[[ -2   0  18  36 -56]
 [  2 -53  40   0 -70]
 [  8  -3  -8 -25  34]
 [ -5  -9  18  32 -56]
 [-17 -31 -21 -30  45]
 [-16 -23  15  33 -58]
 [-38 -39   8  41 -63]
 [ 25   5 -10 -56  68]
 [-11 -37   8  -6 -17]
 [-40 -68  11  34 -69]
 [-12 -20 -18 -24  39]
 [ -5 -48  36  16 -78]]
->
[[-56 -70  34 -56  45 -58 -63  68 -17 -69  39 -78]
 [ 36   0 -25  32 -30  33  41 -56  -6  34 -24  16]
 [ 18  40  -8  18 -21  15   8 -10   8  11 -18  36]
 [  0 -53  -3  -9 -31 -23 -39   5 -37 -68 -20 -48]
 [ -2   2   8  -5 -17 -16 -38  25 -11 -40 -12  -5]]

[[ 28  -8 -30 -26 -24  -7  -6]
 [-21  10  70 -30 -40  20  14]
 [ -6  -4  27  38  -4 -40  26]
 [ -2  11  26  -6 -60  -5  13]
 [-22  14  57  -9  20  41   2]
 [  0  52  33 -30 -42  29 -22]
 [ 11   6 -39  -7  -1  20 -16]
 [  7  44 -35  16   4 -13  21]]
->
[[ -6  14  26  13   2 -22 -16  21]
 [ -7  20 -40  -5  41  29  20 -13]
 [-24 -40  -4 -60  20 -42  -1   4]
 [-26 -30  38  -6  -9 -30  -7  16]
 [-30  70  27  26  57  33 -39 -35]
 [ -8  10  -4  11  14  52   6  44]
 [ 28 -21  -6  -2 -22   0  11   7]]

[[-26  -6 -29 -10  33  23  24  -7 -22 -18  19   4 -61 -12]
 [ -4 -11 -43 -24 -45 -52 -61   7   1  -3  -9 -16 -43 -35]
 [-74 -17  10   4 -23 -10  -1 -82 -24 -14 -71 -23  10 -22]]
->
[[-12 -35 -22]
 [-61 -43  10]
 [  4 -16 -23]
 [ 19  -9 -71]
 [-18  -3 -14]
 [-22   1 -24]
 [ -7   7 -82]
 [ 24 -61  -1]
 [ 23 -52 -10]
 [ 33 -45 -23]
 [-10 -24   4]
 [-29 -43  10]
 [ -6 -11 -17]
 [-26  -4 -74]]

[[-11 -63]
 [-15 -44]
 [-12 -81]
 [-21 -38]
 [-56 -39]]
->
[[-63 -44 -81 -38 -39]
 [-11 -15 -12 -21 -56]]

[[ 13  15   5  19  -4  15]
 [-42  19  -7  65  67  15]
 [ 59  12  71  -9 -33  72]
 [ 26  23  15  11 -36  29]
 [ 19  42  11  15 -73  39]
 [ 57  26  59  -7 -66  70]]
->
[[ 15  15  72  29  39  70]
 [ -4  67 -33 -36 -73 -66]
 [ 19  65  -9  11  15  -7]
 [  5  -7  71  15  11  59]
 [ 15  19  12  23  42  26]
 [ 13 -42  59  26  19  57]]

[[ -8   0   4  -6 -10   0]
 [ -1  -9 -26   2   7 -13]
 [ 38  39  75   3 -56  44]
 [-18 -16 -13   4   1 -16]
 [ -3  -6  -7   2   4  -3]
 [ -6 -11 -69  -5  38 -25]
 [ -9 -16 -12   8  -4 -22]
 [  4  -4   9   7 -10  -9]
 [ -5 -12 -13   4  11 -10]
 [  5  -8 -42  -9  30 -19]]
->
[[  0 -13  44 -16  -3 -25 -22  -9 -10 -19]
 [-10   7 -56   1   4  38  -4 -10  11  30]
 [ -6   2   3   4   2  -5   8   7   4  -9]
 [  4 -26  75 -13  -7 -69 -12   9 -13 -42]
 [  0  -9  39 -16  -6 -11 -16  -4 -12  -8]
 [ -8  -1  38 -18  -3  -6  -9   4  -5   5]]

[[ 59   7 -37  31   2 -17  -6   0]
 [ 29  -5  -3  34   6 -35   5  18]
 [  6   6   3   9   1 -18   3   3]
 [-12  48  -5 -48 -30  68   4 -59]
 [ 18   0 -36 -10   1  18 -20 -13]
 [ 14 -33 -19  23  28 -53 -19  36]
 [ 13  -1  -1  11   2 -10   0   6]
 [-46   1  25 -35  -7  35   6 -12]
 [  1   1 -19 -17  -2  22 -11 -12]]
->
[[  0  18   3 -59 -13  36   6 -12 -12]
 [ -6   5   3   4 -20 -19   0   6 -11]
 [-17 -35 -18  68  18 -53 -10  35  22]
 [  2   6   1 -30   1  28   2  -7  -2]
 [ 31  34   9 -48 -10  23  11 -35 -17]
 [-37  -3   3  -5 -36 -19  -1  25 -19]
 [  7  -5   6  48   0 -33  -1   1   1]
 [ 59  29   6 -12  18  14  13 -46   1]]

[[ 16  65  -8  40  85 -14   5]
 [ 62  50 -33  49  88 -82 -29]
 [-34 -51  27  86  81  43 -68]]
->
[[  5 -29 -68]
 [-14 -82  43]
 [ 85  88  81]
 [ 40  49  86]
 [ -8 -33  27]
 [ 65  50 -51]
 [ 16  62 -34]]
